Each row has a class, written as a number after it.
[-42  -9 -28   1 -19  -8   9   4   6 -35   6  -2   7 -28  10  11  -9   2
 -38  15  30  -9   3  22   8 -26  22 -11 -24  19  30  23 -18   3   8 -20] => 12
[  0  56 -60  -5  77  46  -4  62  28  27 -30  11  -3   7  20  29  49   8
  -5 -21  53 -11 -27 -82 -18  38  16  37  29   7  13  13  10   7 -20  -4] => 2
[-31 -17  -6  31   9  16  22 -37 -28 -55   2   3 -14  17 -24 -23 -11  11
  30  24 -34  10  11  54  50  41  19 -37 -27  19  29  54 -29  47 -22 -37] => 8
[  2 -36  10  -2 -38 -39  14  15 -25   3  -4  34 -45 -10  -3  -8  10  15
  -6  21 -45   4 -13 -42 -30 -15 -10  -9  22   8   0 -54  18  19  19 -11] => 5
[ -4 -36 -17   3 -42  12 -15  13  -1 -41  -5  -7 -76  31  28 -21 -33  21
   1 -28 -34 -10  25  49  27  67  23 -13  17  27  16  17 -54  33 -11   0] => 8
[ -5  -3   2  33 -38  27 -15 -36 -50 -30  -1 -27  21 -37 -17  -4   1 -69
  17   6  20   7  -1 -73  56 -69   9  15   8 -32 -25  -6 -14 -12 -12  29] => 5
[ 22 -10  -9   5  59  15  -4   1  21   1   1  26  16  53  28   4  42 -19
  41 -10 -38   8  30  31  28 -28  26 -21 -40  -5  11  39 -31  11 -29 -12] => 11
[-52  -8   2  17  -2  13 -35  -6   6 -31   8 -36  29   4 -10  61   2 -28
 -11 -29  45  13   9  12  38   7 -22  26 -21   0  51  37 -37  18   3   4] => 10
[-35 -21  83  -4 -13 -12 -12  53   4 -40 -13 -54  -6  18   5   4 -28  44
  -9  11  54  13  -6  -8  82  26  20  -4 -15 -17  27  -3 -48  14  24   6] => 6
[ 33  -5   0  19   6  23 -17   1  26   2  27  26  32  15 -32 -13  11   5
 -16  -4  49  21 -16  -2   1  15 -10 -20   4  40  16 -17 -24   0  10   9] => 3
[ -5 -11  31   1 -20  20  19 -19  17   2 -31  13   2   4  42 -14  12  28
   3  38 -24  -1 -14 -79 -60  -4   5  43   7 -18 -28 -29  16  -6 -15   4] => 3
[ 90  42 -50 -42  -6  75  -5  72   3  17  13 -17  33  18  58 -10  23 -21
  42 -75  60 -14 -25 -21  31  87   9  33  10   0 -13  -1   2 -14 -10  18] => 2
[ -9 -37 -12  -5  -1   0 -17  33  15  -5  21  14  36 -14  35  42 -15   9
  13 -10  40 -45   7  25  -7   5  -1  39  15 -28 -14  16 -12 -25 -42  30] => 8
[-23 -18 -58   7  23  14 -27  22 -35 -28  12 -23  11  -2 -30 -25   9 -48
 -17  19  29  -5   3  29  40 -24 -27   9  -1  -5  26  -4 -36  12  12  10] => 1
[ 27  43  17  28  24  22  -4  11  39  22  23  24  32  15  38  57   8 -40
 -17 -39  71   3  -5 -19 -10  10  43  -4  -4  -1 -13  21  19  -7  22  68] => 7
[-20  -6 -34  11  14  24 -13 -11  16   3  17  13  33  10 -31  -2  13 -22
 -12 -23  43   5  -6  32  30  15   1 -12  -3  20  39   0  -5  11   9 -12] => 1
[  -1  -10   41    7   15  -58    9   28    2    5  -24   21  -77   19
  -38   53  -17   43  -16    6   31   15    8    9   -6   19   13 -105
  -17   36    3   16   -7   15   56    4] => 3
[ 35  10 -53 -33  24   7 -15  32  46  32  24  47  29   0  61  32  16  15
 -15   4   2 -20   0  16 -21 -25  -1  29  24  17  33 -20  -3 -23  25  -7] => 0
[-10  10   0  -7 -46 -27  -8   7  18   0 -14 -15  41 -40  20   7   4   8
 -25  38  27 -13   3 -30  11 -44  16  13  -3  -5   6 -31   1 -35  57 -10] => 8
[ -1 -28 -24  42 -53  62 -32 -25 -30 -16 -49 -80 -42  24  67   9  -4  17
  -2 -24  53 -25  27   9 -12  67  11   3 -24 -35 -31 -25 -21  25 -12  22] => 7
[-22  -2 -41   9 -16   2 -14  19 -21 -32   0  17 -23  -1 -58  -4 -13 -32
 -20  -6  -9   8  11  31  14  11  11 -23 -11  11   9  43 -23   5 -40   7] => 9
[-18 -33  20   0  -4  17 -23  17 -12  -6  13   5  23  23  19  12   7  -5
  36 -10  54 -13  19   9  14  21   0 -12 -26  -4  12  13   9   3   8  16] => 8
[-30   5 -10  -7  47  13  27 -22 -51 -36  -6   3  -6 -12  -8  41 -29   3
  -7 -25 -10  -1 -25 -14  50  14   8 -15  14 -37  -2  -5 -26  35 -52  -2] => 2
[ -2   0  -2 -38  12 -16 -15  43  18   3  35  27  54   6  24   0  -2  35
   9  15  11 -27 -12  -2  -8  33  -5  -5  -6 -22  14 -15  39   4  16  18] => 8
[-24 -14 -18 -19  -5  -8   1   5  38  13 -15 -28  -6   1  13  22  18   9
  -8  19 -44  26   9 -73  -3  49  18  11 -10  -9  38  16 -31  14  -6 -17] => 0
[ 12 -15  11  -5  18   2  -3  23 -11   4 -12  23 -19  24  -1  37  12  -3
  11 -37  43  18  17  -2   0  20  -1  -2  -9   5  -1  -3  -2   8  31  28] => 3
[-10 -33 -26   7 -18  15 -15 -10 -14 -23  -9 -36 -35  -8  -5 -18 -16  29
 -37  -6   6  24  21  12  38  41  37 -21  11   4  24 -15 -58   4  14  26] => 8
[  1 -18  18 -26  64  40  27  24 -25   3  39   1  22   9  63 -54 -30  45
   6 -27  34 -42 -40  22  17  52  21 -25 -15   8  -5  10  21  10  -3   7] => 4
[-20  -4  18  37 -62 -33 -45  40 -63 -83 -20 -28 -41  -1 -20  59  -2   7
 -14 -10  55  22  45  47   1 -12 -29  26 -18  23  25  21 -24  22  -2 -14] => 12
[-46 -61 -23  11 -22   5 -34  13 -15 -35  -1 -14 -27   7 -37  60 -29  39
 -21   7   3  19  11  -8  15   2  21 -42   7  -1  46  39 -67   1 -50  19] => 1
[-28  -3 -17  30  20  14  -7  -9 -22 -38  -6  11 -11 -18 -43 -26  -2 -28
 -14   3  14   1   6  11 -13 -23  -8  26   8   5 -23  -5  -8  -8 -34  10] => 3
[  4  22   2   1  95 -14  40  61 -76 -25 -34  13   0   8  57  12  34  34
  15 -46  12 -13  -5  17 -45  -6  17  -9 -41 -40 -44  42  59  16 -40 -23] => 12
[-42  -4  23  11 -42 -32 -35  47 -30 -76   0  -4  10 -25 -46  65  14  -9
  -9   8  -5  41  15 -44  45 -31  18  33 -18 -15  35 -31 -43  -2 -19  -5] => 2
[-35 -13   9   5  13 -42 -29  -5  31 -23  43 -17  10 -13   1  10 -25  28
  18  30 -28 -19 -15  16  44 -12 -11  40   3 -12  46   7 -14  21  53  27] => 10
[-40 -24  -7  -9  14  31 -21   3  -5 -19  -4  22 -23  27  15  33  -3  10
   0  11  27  11  15  14  21 -30  14 -22  -8   2  41  22 -15  22  26  28] => 6
[  2  36   1  11 -61 -18   0  29  14 -30 -40 -22 -29 -18 -23   1 -16 -10
 -17  33 -16  10 -11 -10 -12 -11   3   5   0 -14 -17  39  -4 -40   3   8] => 10
[-37   4 -41   4   7 -14  -8  -7  40 -20  11  11  43  -6 -10  32  -1  11
  -7  19  31  -3   1  51  30   5  -4  38  14   8  46  23   0  13  10 -22] => 5
[-29 -68   0  14 -13 -18 -15 -52 -10   9 -36 -17 -44  10  15  53 -11  35
  -2  -8 -36  15  35  -2  25 -25  44 -40 -25   1  21  18 -59   9  -2  -7] => 9
[  8  40  45  21 -65  -5 -18  27   3 -54  11 -26  -2   0  25  20 -18  41
 -52  61  15  11 -37 -22 -29  13 -35  28  21   8  38  -1 -10  23  39  14] => 10
[-17 -34 -35   9 -26  18  19   7 -46 -15   4  36 -50  -4 -55 -60   2 -33
   1  15 -45   3 -14 -49 -26   7 -13  -3  15 -21 -12  -6  -5  20 -46  24] => 11
[ -9 -31  14   2 -39 -16 -17  -6  13   8  43 -18  75 -19  41  39   5 -19
  15 -39  31  -9 -18 -50   4   0  -6  42 -28   8  15  39  -5  11  30   2] => 4
[  6 -14  -9 -30  43 -22  -5  57   5  -6  -4   4  -6  28  72  54  12   1
 -25 -26  19  14  29  43  23   7   6  33  -4 -23  32 -10 -36   9  46  15] => 0
[ 22  18 -28  12 102   1  -5  -6  16 -11   1   7  10  30  75  11  39  30
 -25 -72  -9   9  19  85 -33  26  18  43  -4  14  -2  -6   1  35  11  -8] => 3
[ 37  14  25 -52 -41 -18   8  38  16  16  21  -8   7  12  27 -38 -25  27
 -17  55  -9 -14 -43  -2 -13   6 -50 -30   5  36  31 -21  11 -10  72 -13] => 10
[-35 -10 -15  24  12  15  -2 -11   0 -26 -16   9   3  40 -10  11  21 -13
   0  -8  21  29   2  55  -6  24 -17   4 -34 -19  29  40   5  28  21   8] => 10
[-10 -22 -10  26 -11   7  -5 -34   4 -14  25 -11  18 -22   6  -3   9 -39
   8  -6 -29 -21 -13  32  -3  -8 -29  28 -19  -7  -2  -2 -12  16 -20  -9] => 10
[ 14 -21 -17  32  14  -8 -48  27   5 -33  20 -57  59  -7   9  23  -2  44
  22   2  37  -5 -11  44  42 -14   8  11 -31 -50   7  43 -41 -27   4  34] => 10
[  0  -1  -5 -20 -26  27  10 -24  22  -5   9 -21 -20  12   1 -41 -31  50
  -6  22 -35 -11  -8 -11  58  39  14 -39  11  53  58  -9 -54  26  -4 -50] => 11
[-10  -6  65  22   7  -4  -1 -10   8   0  -6 -62  -7 -12  21  19  41 -20
  23   5   7  19  21   3 -10  24   9  26 -40  24   0  23   5  16  -3 -16] => 6
[-45  12 -26  23  38 -13 -19  11   0 -20 -20 -19  12  -2 -26   3  22  13
   9   2  49  14   7  49   9  -9 -11  50  -7   6  29  43  16  13  36 -15] => 6
[-28 -22 -39  20 -11 -38 -47  28 -65 -77 -34 -18 -44  17 -40  82 -30  63
  -3 -21 -15  44  57  70  65  -4  11  14  -9 -13  54   2 -66  24  12   5] => 7
[-29 -33 -49   3  14 -19  -4  -6   3 -18 -10 -21  29   1  11  30  17 -29
   9 -16  36  11  34  94  30  -3 -13  61  -8  -4  24  31 -15   1  12 -16] => 5
[-31  20 -68  38 -71  21 -40   0 -13 -89 -43 -35 -26  -9 -22  17   3  28
 -51 -33 -23  36  14  47  10  38  15  36  -9 -29  29   5 -35  21 -10  -9] => 10
[  42    5 -110  -10  -22   40  -23    8   43   18    8   29  -55    4
  -22  -86   -7   61  -11  -33   -3   10    2   47   -6   47   38  -16
   38   93   50    2   -8  -16   26  -12] => 12
[  12    4    2   65   19   -7  -12   25    1   21  -16  -73   39   -8
  -20  -59   52  -17   12   30   32   30  -22 -102  -41   -5   14   42
  -21   -5  -26   26   -3  -32    4   15] => 7
[-30   6  32  10  24 -16 -23  -5   3 -23 -14 -74  14   4 -21 -41  -4  13
 -45  33  25  54   1  12  -9 -15  -1  10   1   5  11  30 -20 -19   4  16] => 6
[-17 -34 -26  11  16   2 -30  -2   0   2   7 -56   6  -5   7 -18  30 -14
  30 -10 -27   7  22   4 -14  13   9  50 -11  13  13  28  -9 -10 -26  -3] => 1
[  1  -5  12 -13  28 -54  24  74  -4  -1 -13 -13 -34  14  72 -16  18  -9
  11  -8  51  -1   6  22 -58  18  21  59 -21 -38 -46  30  59 -10 114  74] => 3
[ -8 -17 -75  19 -20   4  -2 -22 -41 -29 -13 -34  -7 -20  17  38  -5  37
  -6  15  13 -11   1  53 -57  59 -10  -7 -35 -30 -13  75  21  28  -8  12] => 4
[-17 -32 -46 -10 -32  13   4  -7  29  22  -6 -13  -1 -20  41   8  -2  34
 -29  17  18 -30 -22 -41 -24  19   7   0  27  -1  13 -20  -3   5   0 -10] => 5
[ -1  -3 -34  42 -39   9   4  47 -48 -60  -7 -27 -47 -41  -4 -24   9  21
  -9  53  -6 -11  -3 -15 -10  23  19  25   8   5   1  20 -29  12  -5   3] => 8
[ -5  -9 -16 -15  42 -15  -9  31  -5 -10   0  43  32  12 -30  11 -10  12
  12  -3  22  13   5  44  37 -16   5   2 -18 -15  10  31   4 -21  11  18] => 4
[-37 -31 -29  11 -61   2 -43   4   7 -62   1 -31  24  15 -14  38 -27  21
  -8  39  18  14  10  10  15   4   6 -27  -9 -26  24  63 -37   1 -44  12] => 5
[ 17  57   3  16  37 -13 -39   7 -18 -44 -17 -18  15  41  57   2  54 -13
 -14  -4 -14  24  49  62 -18 -15  21 -40 -59   3  -3  18  30  26  43 -14] => 8
[-20 -18 -41  14 -10  34 -31  22  26 -31  -8 -31 -22  22  17 -12  13  12
  13  -2   6   4   8  19  24  37  23  15 -16  -4  24  48 -36  31  -3   8] => 6
[-42 -50  18  24 -16 -10 -23 -17 -36 -37 -19  38 -44  31 -49  29 -19  41
  -2 -27  15   7   6   0   3  32 -23 -45  -8 -18   4 -41  -9  56  -6   4] => 3
[-28  34  62  -6  23  14   4  -6  16  -5 -55 -60   8   8  51  49  13  -4
 -22  30  41   4  18 -65 -45  26 -10  40 -10 -20 -28  15  12  -1 -26   9] => 3
[-19  16  -3  35  59  -8 -24  17 -39 -42  10 -14   1 -14  -8  52   9 -13
 -32 -44  76  -4  29 113   8  29   2  -9 -41   9  -4  32  13  22   1  11] => 4
[-46  43  -3  45  22   2 -18  -3   3 -27 -61 -76 -61  22  -6 -22  17   7
 -41  59   8  55  35 -31 -47  30  60 -12 -30 -11  -2  43  15  -2  31  51] => 7
[  4  23 -38 -29  12  45  60  -7 -29   9 -14   5  -5  12  52 -35  16   5
  10 -52 -20  14 -41 -29 -78  80  24   2   1   4 -22  36  60   9 -36 -18] => 2
[-21   5 -30 -37  -4  22  41 -26 -23  25 -36 -46 -87 -18 -17 -28 -20  -5
 -15   0 -23  -9  16 -24  25  55   8 -40  12  48  25   5 -22  17   1 -33] => 11
[-31 -21  16  18  15 -17 -29   6   2 -29   8   8 -35  36 -24  -9  -1 -55
 -20 -15  19  14  29  61  12   5 -10 -26   1  13   0   1  -7  21 -16  17] => 5
[-32 -12 -49  41  10   2 -23 -47 -18 -40  20 -37  18 -26 -34 -35   3   3
  11   5  20  20  -6  37  44 -11  18  38  -1   4  28  -8 -25   4  26   2] => 2
[-33 -25  74  18  47 -36 -28 -96  85  41  -3 -43  40   8  32  22  11   0
  28 -40 -23 -12  15  15  51 -14   9  14 -23  -3  -3 -27 -14  28  -2 -38] => 6
[-28  -7 -14  11  61  -3 -11 -15  17 -16   3 -11  43 -12 -19  12  10 -37
   6  -8  52  -5  31  74  57 -31  -7  43 -21  17  12   0 -30 -13  16 -14] => 3
[ -30    4   13   17  -23   14   -7    7  -44  -24  -16  -50   -1  -47
  -14  -10   21    3   -9    8   15   20  -17 -100  -15   -5   17   46
    9    2    0  -39   -4  -20  -24   -8] => 2
[-22 -19   7  23   4 -26 -36   0  32 -54  18 -22 -10  29 -11  -8 -12 -13
 -31  24 -32  37   8  61  35 -10 -18  37   1  -2  45  16 -69  21  22  28] => 10
[  4   5  -4  27 -16 -25   5  16 -14 -14 -19  -8   2   4 -11 -16 -16  36
  -1  58 -23  -6 -31 -51 -12 -11 -17  14  12 -17  -6  -6 -12  12   1  -8] => 7
[ 12   6 -51  10  35 -55  15 -19  22  21 -12  -7  -6 -25 -62 -35 -16  29
 -18  38 -18   8 -20  43  -7  15   7 -52 -12   5 -18  49   9 -16  29  -4] => 4
[ 42  72 -14  38 -21  44  10  -4 -40 -43  -5 -18  -2   6  47   4  65 -81
 -28  46  40   7   8  28 -35  11 -17 -23 -37  16 -14   7  45  51  34  -8] => 5
[-33  16  24  19 -28 -16  11   9  -6   2 -59 -29 -73  -8  -9 -13  32 -26
 -27   1 -12  20  23 -80 -38  11  29  14  -7 -11 -20  -9  14   3   9   8] => 11
